The rows lie along a hidden order. The number after each row says roughly how far along it the row is, from 0 to 9. A new part has a new order.
[ 10   2  -7  -1   0   6  -5  -7 -10   4 -37   6  -4   3   2 -13  -8  17
  -3   4  -4 -20   2  13 -12   1   9  21   4  11  24  -1  10  10  -5  -9
 -13  -1   2   5 -12  -1  -1  -5  -4  -1  18   6   1   7 -18   1   2 -12
   5 -27 -12  19   4   5   9  -2   8  -2  -2  12  11  -7   9  -6  -6  -1
  13  13  -2   9  -7   4   1   9]
9
[ 24   8   2  -2  -2   6   3  -1  17   7  -8  28 -14   1  14 -11  -9  28
  -4 -22 -12  11   0  23   2   8   4  14  -2  21  15   1  17   8  19 -19
 -18  -8 -12   9 -21 -13   2  -3   5   4  -6  -2   1   7  -8  12   0  -3
   7 -35  13  13  -4  -8  -5 -11   5   2  15  14   4  -5  18  -6  -7   3
  -2  11  11 -24  -6  -1 -10  11]
9
[  2 -10 -10  -3  -2  -4  -6 -12 -51   6 -10 -28  15  10 -21 -12 -24   8
  13  11  -4  -2  -6  -3 -11   7  21   7   7  -3  34   6  12  12 -33 -14
 -11  10   5  15  -7  18   1  -5 -21   6  34  16  -2  -1 -21  13   5  -5
   6  22  -8  28  15  14  -3   4   7  -8 -12  -2  19  -1  -7 -19   2   3
  31  14 -29  61  -3   7   1   1]
1
[-12  -3  -6  -3   2   7  -1  -9   4  -1 -51 -10   4   7 -13  -3 -11   3
 -12   4  -6 -39   5  -1 -13 -16  18  22  12   8  25  -7 -12  11 -15   1
 -28  11  19  14 -30   4  -9   4  -8  -6  37  18   7   7 -17 -12  -1  -5
   9 -14 -36   1   8   6  15  11   1  11 -15  21  14 -15 -11  -7   8  -1
  18   8  -3  11  -5   7   6  -6]
4
[-10 -10  -5  -2   1   7   0 -12  -2   0 -21 -27  12  13 -24   5 -19   5
   5  -4  -7 -12  -3  -7  -2  -6  22  11  12   5  29   1  -6  13 -19  -4
 -25  10  20  18 -30  14  -8   4 -19  -2  44  18   2  -1 -10  -1   0   7
   8   6 -21  -2  10   5   4   9  -6   8 -14  15  16  -5 -12 -18   6   3
  19   7 -12  33  -1   9   0  -8]
0
[ 18   6  11  -1  -3  -5   4   2  -5   6  21  33  -7  -6  10 -10  -3  13
  -6 -16 -12  32  -3  11   5  13  -5   2  -7   6   5  -1   8  -5  14 -14
  -1 -11 -19   6  -4 -15   5  -4  12   7 -15  -5   2   2   1  13  -1  -6
   6  -5  14  14  -7  -6 -12  -9   8  -1  15  -1  -3   1  11  -5  -1   2
  -4   4   8 -15  -1  -6 -10   4]
4
[ 13   1   4   0  -2  -2   2   0  -5   5  22   9  -2   0   4  -5  -7  12
   7 -11  -3  27  -5   7   7  13  -1  -6  -5   3   3   6  13   0   8 -11
   1  -8 -13   2   0  -3   5  -3   0   6  -7  -3  -3  -2   1  14   1   2
   1   1  20   8  -1  -1 -10  -8   3  -4  10  -2   0   5   9  -6  -5   3
  -3   4  -1   2  -1  -1  -8   3]
4
[ 12   4  15   2  -3  -6   6   4   4   4  42  32  -5  -8   8   1   2   5
  -5 -24 -10  44  -4   2  14  12  -9  -5 -10   1  -5  -2   2  -9  20 -12
   5 -16 -20   3  -3 -12   4  -1  13   8 -20  -9   2  -1  12   9  -3  -3
   3   5  19   1 -10  -9 -15 -10   3   2  16  -6  -8   4   7  -7   2   2
 -13  -2  13 -17   3  -7 -15  -1]
1
[  5   5  14   2  -2  -3  -4  -6 -20   6 -17  36  -3 -12   3  -9   1  15
 -26 -10 -21   6   4   3  -9  -1   4  27   1   4  20 -15  -4  -5   2 -18
  -7 -11  -9  11 -15 -15  -6  -5  13   1   8   7  12  11  -8 -10  -1 -29
  12 -15 -30  21  -7   2  10  -4  18   5   4   5   2 -10   5 -15   9  -3
   9  10  21  -3  -3  -3 -12   1]
4

Part 2:
[ -1  12  21  27   2   1  -5   1  -2   4   4 -10  18  -4   3  14]
8
[-6  5 -1 14 -3  8 -2 -1  0  1  0 -4 20 -2  7 24]
1
[  1  17   3  14 -10  13  -2   3   2   2   4   7  19  -1  10  20]
0
[-1  7 17 22  1  2 -5  1 -1  4  3 -9 16 -5  4 17]
9
[ 0  9  5 16 -6  8 -3  1 -1  3  0  0 11 -3  6 27]
9
[ -3   9  17  20   2   1  -4   0  -1   5   2 -10  11  -3   3  18]
8
[ -3   7  13  23   3   2  -4   0  -2   4   2 -12  16  -4   3  22]
9
[-4 16 -3  5 -9 11 -1  2  1  3 -1  6 13  0 11 31]
3
[  5  11  -5   6 -13  18  -1   3   1   1  -2  14 -10  -1  11  40]
8
[ -3  10  26  37   7  -3  -7   0  -2   3   8 -18  38  -6   1   4]
3
[ -1  15  -5   3 -11  12  -1   2   2   2  -1   9  11   0  12  34]
2
[-5 12  4 11 -3  4 -2  0  0  2  1 -4  9 -2  6 10]
0
[ 1 11  7 17 -6 10 -2  2  0  4  0  3  6 -2  8 28]
9
[ -6  12  16  22   2   0  -4   0   0   4   4 -11  27  -3   5  12]
1
[-4 26  8 10 -5  5 -2  2  1  3  2 -2 15 -1  8 17]
1
[ 1 10 16 22  0  2 -3  1 -1  3  2 -6  5 -3  3 19]
8
[  0   6  28  34   7  -3  -6   0  -3   4   5 -17  16  -5  -2   8]
8
[-2 11  7 14 -5  6 -2  2  1  3  3 -1 18 -2  6 19]
1
[-3 13 16 24  0  3 -5  1  0  3  6 -7 29 -4  5 14]
2
[ 5  7  4 14 -9 11 -3  2  0  2  0  5  1 -3  7 29]
8
[-1  7 10 32 -3  9 -6  0 -1  0  5 -3 32 -5  7 20]
3
[ -2  15  -2   2 -10  12   0   2   2   3   0   7  11   0  10  28]
2
[ 0 12  9 22 -5  9 -4  2  1  2  4 -1 33 -3  8 19]
2
[ 0  9  8 21 -1  4 -2  1 -1  4  0 -4  1 -3  4 24]
8
[ -3  11  24  25   5  -4  -4   0  -2   5   4 -17  16  -4   1  14]
8
[ 0  8  7 14 -3  7 -2  1 -1  3 -1 -3  5 -3  4 27]
9
[ 1  6 -1 18 -7 13 -4  1 -1  1  0  3 10 -4  9 35]
9
[-2 20 22 20 -2  3 -3  3  0  5  6 -6 25 -3  6 13]
3
[-4 11 12 20 -1  4 -4  1  0  3  3 -6 23 -3  7 16]
3
[ 2  8  7 18 -5  9 -3  1  0  3  1  1  6 -4  6 25]
9
[ -1  12  23  27   4  -2  -4   1  -2   5   3 -11  12  -4   0  13]
8
[-5 14 15 14  0  1 -3  1  0  4  4 -9 26 -2  5  7]
0
[  9   9   7  16 -11  16  -4   3   0   1   1  11   3  -4  10  35]
9
[-4 11  6 14 -4  7 -2  1  0  3  1 -1 15 -2  8 22]
3
[ -5   9  13  24   1   2  -4   0   0   3   3 -11  25  -3   3  14]
2
[-5 12 10 18 -1  3 -3  0  0  2  3 -6 27 -2  5 18]
1
[ 1 15 20 20 -1  1 -4  2 -1  5  3 -6  6 -3  4 14]
8
[-1 10  1  8 -6  9 -2  1  0  3 -2  3  1 -2  7 33]
9
[ -2  14  19  20   2  -1  -3   1  -1   6   2 -11  10  -3   3  16]
8
[-3 14 -2  3 -9 13  0  1  1  2 -1  5 12 -1 11 27]
2
[-1 13 13 14 -3  7 -3  2 -1  3  2 -3 10 -3  6 23]
9
[-4 13 10 18 -3  4 -2  1  1  3  3 -5 23 -2  6 15]
0
[ 1  7 17 28  0  5 -5  1 -2  2  4 -8 18 -4  3 18]
8
[  3   7   0  25 -11  15  -5   1   1  -2   4   9  31  -4  11  24]
1
[ 2 12 10 11 -5  8 -3  2  0  4  1  3 -3 -2  7 28]
8
[ 3  8  8 22 -5  9 -5  2 -1  3  2  1  8 -4  7 28]
9
[ -1  17   2   7 -11  12  -1   3   2   3   2   7  16  -1  11  25]
1

[ -1  -6  12 -15  13  21  26  15  -3   4  -9 -13   8 -16  15  -1  -1   8
  -6  33   8   6 -31   9   6   5  16 -36  10 -27   1  -9  13 -12  -7   0
  44  -5  -1   0  -8  11]
9
[ 18  -1   7  16 -27  46 -16  48  47   1  13 -20  10  25   6 -15   7  13
  -7  19   7 -10  38  40 -10  -7  -3  31  -6  48   3   8  20  31  12   4
  16  -9  -9   1  43   1]
5
[-12  -2  -3 -13   4 -22   0   3 -22  21  10   7  15  -7   1  13 -10   1
   7  -8 -10 -16  -3 -35   9   3  -6 -28  13 -29   8 -15 -27   8  -6   8
   5  18  10  -4 -23   3]
4
[  8  -4   8 -11 -11  29  -9  11  25  -1  -2 -12 -18  21   7 -14   8  18
   8  16   8   6  21  41  -9  -1   2  22   5  19  -2  10  29  15   3  -6
   6 -10 -18   2  29   1]
6
[  1  -4   9 -10   5  16   9  23   0  15   1 -12   5  -1   7   3   0   9
  -3  19   4   0  -9   9   1   5  11 -17   7 -14   2  -7  16   9  -6   2
  10  -2  -3   3  -5   7]
5
[  3  -4   9  -3  -8  33   9   4  20  -9  -7 -11 -12  13  16 -14   8  14
  11  23  10  17  11  36  -6  -2  -1  10  13  14  -1  10  32  -2   6  -7
  25 -11 -16   2  20  -1]
8
[ -8  -2  15 -26  29  -2  35 -13 -28   6 -10   1 -11 -38  14   9 -15   4
 -12  24   6   7 -63 -29  15   9  29 -45  15 -52  -3 -15  12 -18 -16  -2
  39   5  -1   1 -29   8]
9
[  7  -4   5  -2 -18  37 -13  30  33   4   7 -15  -9  27   8  -6   9  18
   8  12   6   0  37  42 -10  -3  -5  28   5  27   1  11  20  28   7  -1
   2  -6 -14   5  31  -1]
4
[-18  -4  -1 -33  28 -36  15 -24 -38  16  -8  13 -19 -21  -2  20  -8   1
   9  -7  -5   5 -35 -36  11  11  11 -37  20 -56  -1 -13 -21 -13 -18  -1
  -5  14   0  -1 -34   4]
5
[-15  -3  -5 -18  15 -35   7  -4 -23  20   4  10  10 -12  -6  19  -9  -1
   6 -13  -9  -6 -11 -37  10   7   0 -36  14 -44   5 -17 -30   2 -13   7
  -8  18   8  -2 -32   5]
3
[ -4   0   1  13  -2   8   2  32  11  23  17  -1  14  15   0  10   2   9
   3  -5  -2  -3  32   4  -5   3  -9  -3   7   5   6   0 -13  23   0   6
 -41   3   2  11 -13   0]
2
[  3  -4   3 -12 -15  18 -14   9  24   3   1  -9 -16  24   4  -5   6  16
  13   9   3   1  30  37  -9  -2  -3  21   6  17   0   8  20  24   3  -3
  -3  -4 -14   1  23   0]
4
[ 11  -2  12   4 -11  41   5  17  30 -13  -5 -13 -13  11  14 -17  10  14
   1  25  12  15  11  41  -9  -3   4  24   5  28  -3  15  39   2   9  -8
  20 -15 -19   4  32  -1]
9
[ -5  -2   2 -22  10 -22  -2  -2 -22  16   2   0   7 -17   0  13 -11  -3
  -2   3  -6 -15 -28 -28  10   5  11 -25   7 -34   3 -16 -14  10 -12   6
  16  15   7  -7 -19   7]
4
[-10   1 -11 -16   6 -49 -23   1 -26  21   7   4  16  -5 -22  21 -11 -11
   3 -23 -17 -27   1 -32   6   3   1 -15  -4 -23   4 -15 -39  21 -14  11
 -30  17  16  -7 -25   6]
0
[  4   1   5 -13   3 -13 -14  13 -11  16   3  -6   4  -8 -10  12  -4  -4
  -8  -1  -3 -17 -17  -6   1   4  14  -1  -6  -3  -2  -6  -5  22 -11   3
 -14   3  -1  -4  -5   7]
3
[ -3  -3   0 -25 -11 -19 -23 -19 -14   5   1   1  -3   3   4   2  -4   6
  16   2  -6 -13  -6  -2   3  -4  -4   7  10  -9   2  -4   4  20  -1  -1
  19  10  -5 -13   8  -1]
4
[ 14  -1   3  10 -19  35 -24  59  42  13  13 -23   8  31  -5  -3  10  10
  -7   8   4 -15  42  40 -14  -1   0  31 -14  34   2   7   9  37   2   6
 -27  -9  -4   8  28   4]
1
[ -8  -3   9 -19  12   0  19   1 -15   6  -1  -3  10 -21  14   4 -10   5
  -3  24   2  -1 -37 -23  10   3  10 -30  13 -38   4 -14   1  -6  -7   3
  41   8   3  -4 -18   6]
8
[  6   3   1   2  -2  -7 -16  20   3  17   9  -3   7   6 -14  12  -1  -3
  -4 -13  -5 -13  16   2  -4   3   3  11  -8   3  -1   0 -12  29  -7   4
 -49   0   0   3  -8   2]
1
[ -3  -4   8 -16   4   2   6  12  -5   9   3  -7   9  -9   8   5  -4   5
  -1  16   1  -7 -23 -12   6   3   9 -20  10 -23   3 -13   1   8  -7   3
  22   6   3  -3  -8   6]
6
[ 14  -3   5  -1 -25  35 -25  29  39   5   8 -20  -3  28   2  -8   7  11
   0  10   4  -8  39  41 -11  -4  -2  34  -5  35   1   8  20  33   6   1
  -3  -6  -9   1  38   1]
3

[  7  -4  14 -33  63  14   7  10   5  -9 -10  -4   4   6  -5  12]
2
[  0   1  -1   3  -3  -4   1  -2  -3  13   8   0  13   1  -4 -13]
5
[  3   0  -1   5  15   0  -4   5   1 -15   4   3  -2   3   0   0]
6
[  1   0  -6  18 -22  -8  -6   1  -1  -8  11   3   3   0   4  -8]
7
[  0   5   9 -21   9  15  12   0   7  21  -1  -8   6   2  -3 -12]
1
[ -4  12  -4  -4 -27  19  15  -6  12  14   9   6 -13  -1  11 -26]
3
[  9  12  17 -63  63  50   9  23  36 -50 -35   0 -60  10  20  26]
0
[ -1   8   9 -21   5  18  11  -2   6  35   0 -11   6   2  -4 -19]
0
[  0   1 -11  30 -45 -12  -8   1   0 -24  12  11  -4   0  15  -4]
8
[  4  -1  -2   5  12   2  -8   7   4 -31   1   7  -8   4   8   6]
7
[  3  -2  -4  19   9 -10  -9   5   0 -33   7   8  -4   2   7   4]
8
[ -3   5  -5   7 -19   0   9  -7   1  22   9   0  10  -1   0 -26]
4
[ -2   5  -8  29 -46 -13  -4  -5  -5  21  19   1  13  -2  -1 -22]
6
[ -3   4  -2   2 -19   5  11  -8   1  23   8   1  10  -1  -3 -26]
3
[ -4   3  -1   6 -29  -4  11 -11  -7  39  15  -4  22  -2  -8 -31]
3
[ -2   3   3  -7  -8   4  10  -6   0  19   9  -3  11   0  -5 -22]
3
[  1   5  11 -25  17  14  10  -2   5  37   0 -14  10   3  -8 -13]
0
[  3  -7  -6  25   6 -13 -10   6  -4 -30   9   9   4   1   2   0]
9
[  5   0   1  -2  27   5  -4   9   5 -25   0   5  -7   4   4   6]
6
[ -2   4   3  -7  -7   4  11  -7   0  30  10  -4  13   0  -6 -17]
2
[ -1   5  -2   2  -9   5   7  -2   4   6   6   3   1   1   4 -19]
4
[  0   4   4 -10   5   8   9  -2   4  11   3   4   7   2  -2  -9]
3
[ -1   1   0   0  -5   0   6  -4  -2  17  11   0  15   0  -3 -16]
4
[ -1   3   7 -14  -1   9  10  -4   2  35   6  -9  15   1  -5 -19]
1
[ -3  10 -17  33 -60   1  -4  -2   9 -21   9  14 -25  -2  22 -20]
8
[ -1   3   1  -2   0   9  11  -4   2  14   5   0   9   1   0 -19]
3
[  3  -7  -5  28   5 -18  -9   6  -2 -32  12   8   7   2   0   2]
9
[ -5  10  -7  10 -47   8  13  -9   9  16   7   5  -3  -2  10 -33]
4
[  0   1   2  -7   6   4  10  -2   2  11   5   1   9   1  -2 -17]
4
[ 0 -4  5 -8 20  2  6 -1 -2 14  7 -2 16  2 -6 -8]
4
[ -2   2  -7  20 -35  -4   0  -3   0   7  10   3   5  -1   4 -23]
5
[  0   3   3 -10  12   8   9  -4   5  11   3   0   9   1   0 -13]
3
[ 2 -3  3 -3 20 -2 -1  2 -2 -4  5  1 11  3 -5 -1]
5
[ 2 -5  5 -5 25 -2  2  1 -3  7  2 -1 19  2 -7 -7]
4
[ -2   4  -3   9 -20  -1   5  -5   0  14  10   1   7   0   1 -21]
5
[ -1  11   6 -23 -14  25  13  -1  15  17  -3  -6 -11   2   4 -21]
0
[ -4   2   0   5 -28  -4  11 -13  -6  54  18  -8  32  -1 -14 -34]
2
[ 1  0 -3  9  3 -5  0  0  2  3 13  1  8  1 -2 -7]
5
[  1  -1   0  10   1  -5   0   0  -2  10  10  -1  10   1  -3 -10]
5
[ -5  14  -5  -7 -27  18  15  -9  12  23   3   4 -12  -1  11 -34]
2
[ -5   4  -6  14 -31  -1   8 -10   0  22  13   1  23  -1   1 -32]
4
[ -1   9  -7   8 -28  12   4   0  12 -12   3   9 -22   0  15 -19]
5
[  2   3  13 -26  23  14   9  -1   3  29   2 -11  11   3 -10  -8]
0
[ -3   5  -1   2 -18   6   8  -8   4  20   8   1   5   0   1 -30]
3
[  3  -2 -10  26  -2  -9 -10   6   2 -40   8  14  -6   1   9   2]
9
[  2  -3  -8  28  -2 -14 -10   4  -3 -32  10   9  -1   0   6   0]
9
[ 2 -1 -1  4  7 -3 -2  3 -2 -6  7  1  9  2  0 -7]
5
[ 2  1 -1  5  5  1 12  3  1 -8  5  2 -1  2  1 -4]
5
[ -1   1  -1   3  -6  -2   1  -2  -1   7   8   5   8   1   0 -12]
5
[ -1   4   4 -15   6   9  13   3   5  15   2  -2   5   1  -1 -15]
3
[  3  -3  -2  17   3 -10  -9   4  -2 -12   9   2   7   2  -2  -1]
6
[ -4   7   4 -13 -22   9  15  -8   5  48   6 -10  15   0  -6 -28]
1
[  0   3   4 -15  13  13  11   0   7  25  -1  -3   0   2   1 -14]
2
[ -3   7  -5   4 -19   3   6  -4   5   6   7   4  -3  -1   7 -18]
4
[ -2   5   0   0  -8   6   7  -3   5   5   5   4   1   0   7 -17]
4
[  1   5  -8  -5 -11   0  -3   5   8 -16   2   8 -18   1  12  -5]
6
[ 2  2 -1 -2  2 -1  0  3  2 -6  5  3  1  2  3 -9]
5
[  0  -1   6  -8  11   1  12  -5  -2  29   8  -6  23   1  -9 -17]
2
[  0   4  -3  14 -16  -2  -2   1   5  -5   6   3  -4   1   4 -12]
6
[  2  -3  -2  14   3 -10  -7   3  -6 -10  10   1  10   2  -2  -3]
6
[  1   3  -4  15 -13  -2  -2   1   3  -4   8   4   2   0   6 -11]
6
[  3  -7  -8  26   6 -16 -11   5  -5 -43   5  15   3   1   4  10]
9
[ -4   5   0 -18 -29   3  12 -10   0  41  11  -3  17  -1  -5 -33]
3
[  0   0   5 -12  33   7   7  -1   0  12   1  -3  13   1  -6 -10]
3
[  2  -2  -7  25 -17 -15  -8   2  -5  -5  15   4   9   0   4 -15]
7
[  4  -6   2  11  17 -12  -6   5  -8  -6  13  -2  20   2  -9   0]
6
[  4  -3   0  13  14  -9  -9   8  -4 -20   9   1   6   3  -2   6]
7
